[[120 136 131 124]
 [104 106 117 121]
 [124 129 127 128]
 [153 151 115  98]
 [151 139 129 144]]
->
[[153 151 115  98]
 [104 106 117 121]
 [124 129 127 128]
 [151 139 129 144]
 [120 136 131 124]]

[[130 137 126 145 124 129 107 133 126 133 105 134 125 128 125 135]
 [142 126 138 122 127 127 138 123 130 131 138 103 135 128 123 104]
 [122 152 129 141 114 129 119 111 121 136 119 116 121 129 133 119]]
->
[[130 137 126 145 124 129 107 133 126 133 105 134 125 128 125 135]
 [122 152 129 141 114 129 119 111 121 136 119 116 121 129 133 119]
 [142 126 138 122 127 127 138 123 130 131 138 103 135 128 123 104]]

[[114 118 126 132 125 131 132 121  98]
 [133 113 122 124 125 125 130 109 127]]
->
[[133 113 122 124 125 125 130 109 127]
 [114 118 126 132 125 131 132 121  98]]

[[139 108 113]
 [141 149 146]
 [124 130 102]
 [109 139 110]]
->
[[124 130 102]
 [109 139 110]
 [139 108 113]
 [141 149 146]]

[[126 138 129 127 133 133 134 128 126]
 [120 139 121 137 130 132 142 129 134]
 [113 129 124 107 125 137 117 116 140]]
->
[[120 139 121 137 130 132 142 129 134]
 [113 129 124 107 125 137 117 116 140]
 [126 138 129 127 133 133 134 128 126]]

[[130 140 134]
 [132 128 119]
 [147 143 133]
 [140 138 157]
 [125 118 125]]
->
[[132 128 119]
 [125 118 125]
 [147 143 133]
 [130 140 134]
 [140 138 157]]

[[131 124 123 119 136 121 120 131 120 123 131 130 119 135 123]
 [131 127 128 125 117 127 112 121 124 120 152 141 115 134 125]
 [131 116 135 115 133 132 141 130 128 133 131 133 129 127 144]
 [126 123 130 137 122 142 141 124 141 130 134 130 129 123 146]
 [126 130 131 127 117 129 134 130 131 136 124 142 135 129 144]
 [122 139 116 135 117 120 113 130 125 132 128 144 124 124 124]]
->
[[122 139 116 135 117 120 113 130 125 132 128 144 124 124 124]
 [131 124 123 119 136 121 120 131 120 123 131 130 119 135 123]
 [131 127 128 125 117 127 112 121 124 120 152 141 115 134 125]
 [126 123 130 137 122 142 141 124 141 130 134 130 129 123 146]
 [126 130 131 127 117 129 134 130 131 136 124 142 135 129 144]
 [131 116 135 115 133 132 141 130 128 133 131 133 129 127 144]]
---
[[151 125 142 132 114 122]
 [130 116 120 139 117 130]
 [131 137 153 124 128 111]
 [117 145 115 126 111 127]]
->
[[117 145 115 126 111 127]
 [131 137 153 124 128 111]
 [151 125 142 132 114 122]
 [130 116 120 139 117 130]]

[[129 130 112 108 149]
 [123 121 156 136 101]
 [152 103 116 129 143]
 [104 120 108 150 146]
 [149 144 156 104 114]
 [133 115 109 106 151]
 [116 109 111 140 144]
 [149 146 110 109 124]
 [108 140 134 153 115]]
->
[[149 146 110 109 124]
 [149 144 156 104 114]
 [108 140 134 153 115]
 [129 130 112 108 149]
 [123 121 156 136 101]
 [104 120 108 150 146]
 [133 115 109 106 151]
 [116 109 111 140 144]
 [152 103 116 129 143]]

[[119 136 127 132 128 154 127 129 132 152 140 131 128]
 [134 113 144 142 132 105 123 127 136 107 106 140 142]
 [140 118 127 118 137 152 120 131 142 144 133 122 117]]
->
[[119 136 127 132 128 154 127 129 132 152 140 131 128]
 [140 118 127 118 137 152 120 131 142 144 133 122 117]
 [134 113 144 142 132 105 123 127 136 107 106 140 142]]

[[114 108]
 [111 112]
 [105 123]
 [104 126]
 [107 119]
 [104 124]]
->
[[104 126]
 [104 124]
 [105 123]
 [107 119]
 [111 112]
 [114 108]]

[[132 128 126 111]
 [137 150 129 138]
 [133 120 127 134]]
->
[[137 150 129 138]
 [132 128 126 111]
 [133 120 127 134]]

[[151 115 128]
 [116 143 119]
 [115 111 148]
 [135 134 124]
 [136 138 118]
 [130 120 132]
 [122 133 122]]
->
[[116 143 119]
 [136 138 118]
 [135 134 124]
 [122 133 122]
 [130 120 132]
 [151 115 128]
 [115 111 148]]

[[129 143 135 121 105 152 114 125 127 149 149 117 101 128]
 [126 147 137 117 101 154 113 124 121 150 149 114 102 124]]
->
[[126 147 137 117 101 154 113 124 121 150 149 114 102 124]
 [129 143 135 121 105 152 114 125 127 149 149 117 101 128]]

[[126 142 129 139]
 [130 116 118 129]
 [129 153 111 124]
 [125 129 123 124]]
->
[[129 153 111 124]
 [126 142 129 139]
 [125 129 123 124]
 [130 116 118 129]]

[[130 128 122 123 126 144 125 130 119 139 116 108 140]
 [133 134 126 130 158 139 141 137 133 130 118 123 133]]
->
[[133 134 126 130 158 139 141 137 133 130 118 123 133]
 [130 128 122 123 126 144 125 130 119 139 116 108 140]]
